Below is a small trained network, with its code and all its weights. Each question gives an input and a class and asks what happens when units are switched off, that is, made to give their printed mean instead of their output.

import numpy as np


def w(rows, s, z=0):
    codes = np.array(rows[::2]) - 128.0
    scale = np.full(codes.shape[1], s)
    scale[-1] = z or s
    return codes * scale


def norm(h):
    return h / np.sqrt((h * h).mean(-1, keepdims=True) + 1e-5)


def f(y):
    return np.maximum(y, 0)


def log_softmax(a):
    a = a - a.max(-1, keepdims=True)
    return a - np.log(np.exp(a).sum(-1, keepdims=True))


def net(x, mask):
    res = np.array(x, float).reshape(1, 8) / 4 @ E
    u = 0
    for l in range(2):
        y = f(norm(res) @ A[l][:, :-1].T + A[l][:, -1])
        res = res + np.where(mask[u : u + 16], y, B[l][:, -1]) @ B[l][:, :-1]
        u += 16
    return log_softmax(norm(res)[-1] @ U[:, :-1].T + U[:, -1])


A, B = {}, {}
E = w([
[127,125,128,130,129],'x0',
[128,128,128,127,128],'x1',
[128,126,129,128,127],'x2',
[33,203,105,206,211],'x3',
[162,232,170,207,49],'x4',
[125,148,254,103,182],'x5',
[127,125,129,131,126],'x6',
[126,129,129,129,127],'x7',
],0.0024)
A[0] = w([
[131,227,160,174,46,12],'L0N0',
[139,132,104,127,108,128],'L0N1',
[135,93,83,126,138,63],'L0N2',
[95,166,66,78,126,90],'L0N3',
[100,107,101,121,113,47],'L0N4',
[119,124,255,111,165,176],'L0N5',
[110,168,87,158,161,84],'L0N6',
[102,57,127,108,147,164],'L0N7',
[220,52,159,38,57,196],'L0N8',
[215,116,155,83,65,121],'L0N9',
[85,109,190,107,158,120],'L0N10',
[179,100,113,104,92,118],'L0N11',
[129,127,73,138,78,82],'L0N12',
[156,169,167,94,150,11],'L0N13',
[207,162,177,159,23,103],'L0N14',
[168,141,183,110,149,32],'L0N15',
],0.0047,0.0012)
B[0] = w([
[213,178,131,228,137,208],'L0N0',
[156,169,101,74,125,151],'L0N1',
[143,36,127,156,93,154],'L0N2',
[149,55,135,164,115,156],'L0N3',
[150,73,122,151,116,142],'L0N4',
[178,107,239,57,156,213],'L0N5',
[176,21,113,115,127,169],'L0N6',
[138,174,142,185,120,173],'L0N7',
[229,192,143,254,129,252],'L0N8',
[13,79,124,79,136,207],'L0N9',
[62,217,69,118,200,169],'L0N10',
[82,228,92,130,145,176],'L0N11',
[169,230,102,21,142,174],'L0N12',
[148,44,145,175,67,149],'L0N13',
[5,88,122,59,91,227],'L0N14',
[141,66,170,163,58,157],'L0N15',
],0.0082,0.0041)
A[1] = w([
[110,207,53,147,106,124],'L1N0',
[173,147,59,142,113,6],'L1N1',
[67,87,37,142,96,150],'L1N2',
[129,166,172,119,210,91],'L1N3',
[100,43,105,62,176,135],'L1N4',
[74,180,118,34,130,102],'L1N5',
[167,151,92,89,113,112],'L1N6',
[171,210,101,142,185,202],'L1N7',
[146,88,52,181,128,77],'L1N8',
[164,243,154,157,136,131],'L1N9',
[175,129,69,169,97,113],'L1N10',
[124,103,64,96,61,122],'L1N11',
[88,94,132,64,41,145],'L1N12',
[61,122,122,2,186,66],'L1N13',
[218,114,166,175,144,160],'L1N14',
[112,141,210,14,123,115],'L1N15',
],0.0057,0.0023)
B[1] = w([
[135,208,65,172,132,222],'L1N0',
[172,130,145,198,70,176],'L1N1',
[172,150,112,21,169,196],'L1N2',
[177,201,166,124,166,186],'L1N3',
[67,62,124,164,178,163],'L1N4',
[70,171,86,128,159,155],'L1N5',
[153,91,155,121,134,160],'L1N6',
[113,65,180,106,39,236],'L1N7',
[177,81,92,153,66,199],'L1N8',
[171,39,118,66,181,253],'L1N9',
[79,138,173,198,111,217],'L1N10',
[93,142,144,127,211,182],'L1N11',
[67,104,145,57,104,165],'L1N12',
[99,185,159,246,105,148],'L1N13',
[111,221,95,81,162,239],'L1N14',
[101,62,41,164,68,190],'L1N15',
],0.013,0.0041)
U = w([
[213,155,75,232,21,246],'0',
[218,168,203,35,191,234],'1',
[48,245,33,56,117,71],'2',
[25,64,180,72,14,54],'3',
[119,1,37,122,202,77],'4',
[27,158,178,246,191,54],'5',
],0.0095,0.0012)

Each question gives the input, the list of numbers given to net, and the class t.
The units are the neurons (one row each of A and B). Each row of codes is followed by its name. A weight is (code - 128) times the scale printed after its matrix; where a second scale follows, it is the last column's (A, B and U).
mask holds one flag per neuron, layer by layer. A switched-off neuron (its flag False) gives its mean, the last column of its row in B, instead of its output. The means were averaged over made-up inputs and are rounded, as every weight is.
A unit's drop is (log p(t) with every unit on - log p(t) with that unit switched off) / (log p(t) with every unit on - log p(t) with every unit switched off).
The circuit of an input: a set's keep is (log p(t) with only the set's units on - log p(t) with every unit switched off) / (log p(t) with every unit on - log p(t) with every unit switched off). Starting from the 12 units with the biggest drops (on a tie, the unit counted first), units are removed one at a time, each time the one whose removal leaves the highest keep (on an exact tie, the one counted first), for as long as the keep stays at least 0.8.
circuit, biggest first: the units of the circuit, biggest drop first
most important unit: the unit with the biggest drop
k most important neurons: the k neurons with the biggest drops, biggest first
k most important neurons of layer l: the k neurons of layer l with the biggest drops, biggest first
input [6,4,1,8,-2,-7,7,-8], class 4: 2 most important neurons of layer 0 : (L0N8, L0N0)
input [-6,5,1,-1,8,8,0,-4], class 3: circuit, biggest first : (L0N14, L1N15)
input [5,-5,-2,-1,7,-1,-4,8], class 2: most important unit : L0N14
input [-1,6,5,3,-4,4,-1,3], class 5: 3 most important neurons : (L0N8, L0N0, L1N13)
input [4,1,-8,-7,1,-8,1,4], class 2: 3 most important neurons : (L0N9, L0N0, L0N14)
input [1,-4,-5,2,0,7,4,-8], class 5: circuit, biggest first : (L0N8, L1N13)
input [2,-3,-6,1,-1,-7,4,8], class 4: 3 most important neurons : (L0N8, L0N0, L1N11)
input [1,6,5,-5,6,2,6,-8], class 3: 2 most important neurons : (L0N14, L0N9)
input [6,4,4,-6,6,0,8,-3], class 2: circuit, biggest first : (L0N14, L0N9, L1N7, L0N8)
input [-4,-1,-8,1,-3,1,4,1], class 5: 4 most important neurons of layer 0 : (L0N8, L0N0, L0N10, L0N15)
input [-6,-1,-2,8,-2,-8,-8,-8], class 4: 3 most important neurons of layer 0 : (L0N8, L0N0, L0N6)
input [4,-1,-1,-4,1,1,5,-6], class 3: 3 most important neurons : (L0N14, L0N0, L0N9)
input [-4,-5,-5,-7,2,-8,-4,3], class 2: 2 most important neurons : (L0N9, L0N14)
input [5,4,-8,-6,-5,-1,3,5], class 0: circuit, biggest first : (L0N8)
input [3,0,4,1,-8,1,8,-2], class 5: 3 most important neurons of layer 1 : (L1N9, L1N4, L1N2)
input [8,-4,-6,1,-1,-1,5,5], class 4: 3 most important neurons of layer 0 : (L0N8, L0N0, L0N6)
input [8,6,-8,-5,2,-7,-3,3], class 2: 3 most important neurons : (L0N14, L0N9, L0N0)
input [-1,0,-8,-6,7,-7,-8,-2], class 2: 2 most important neurons : (L0N14, L0N9)
input [-8,4,3,0,4,8,2,-7], class 3: 2 most important neurons : (L0N8, L1N15)
input [-7,-8,-7,-4,8,5,-7,-1], class 3: circuit, biggest first : (L0N14)
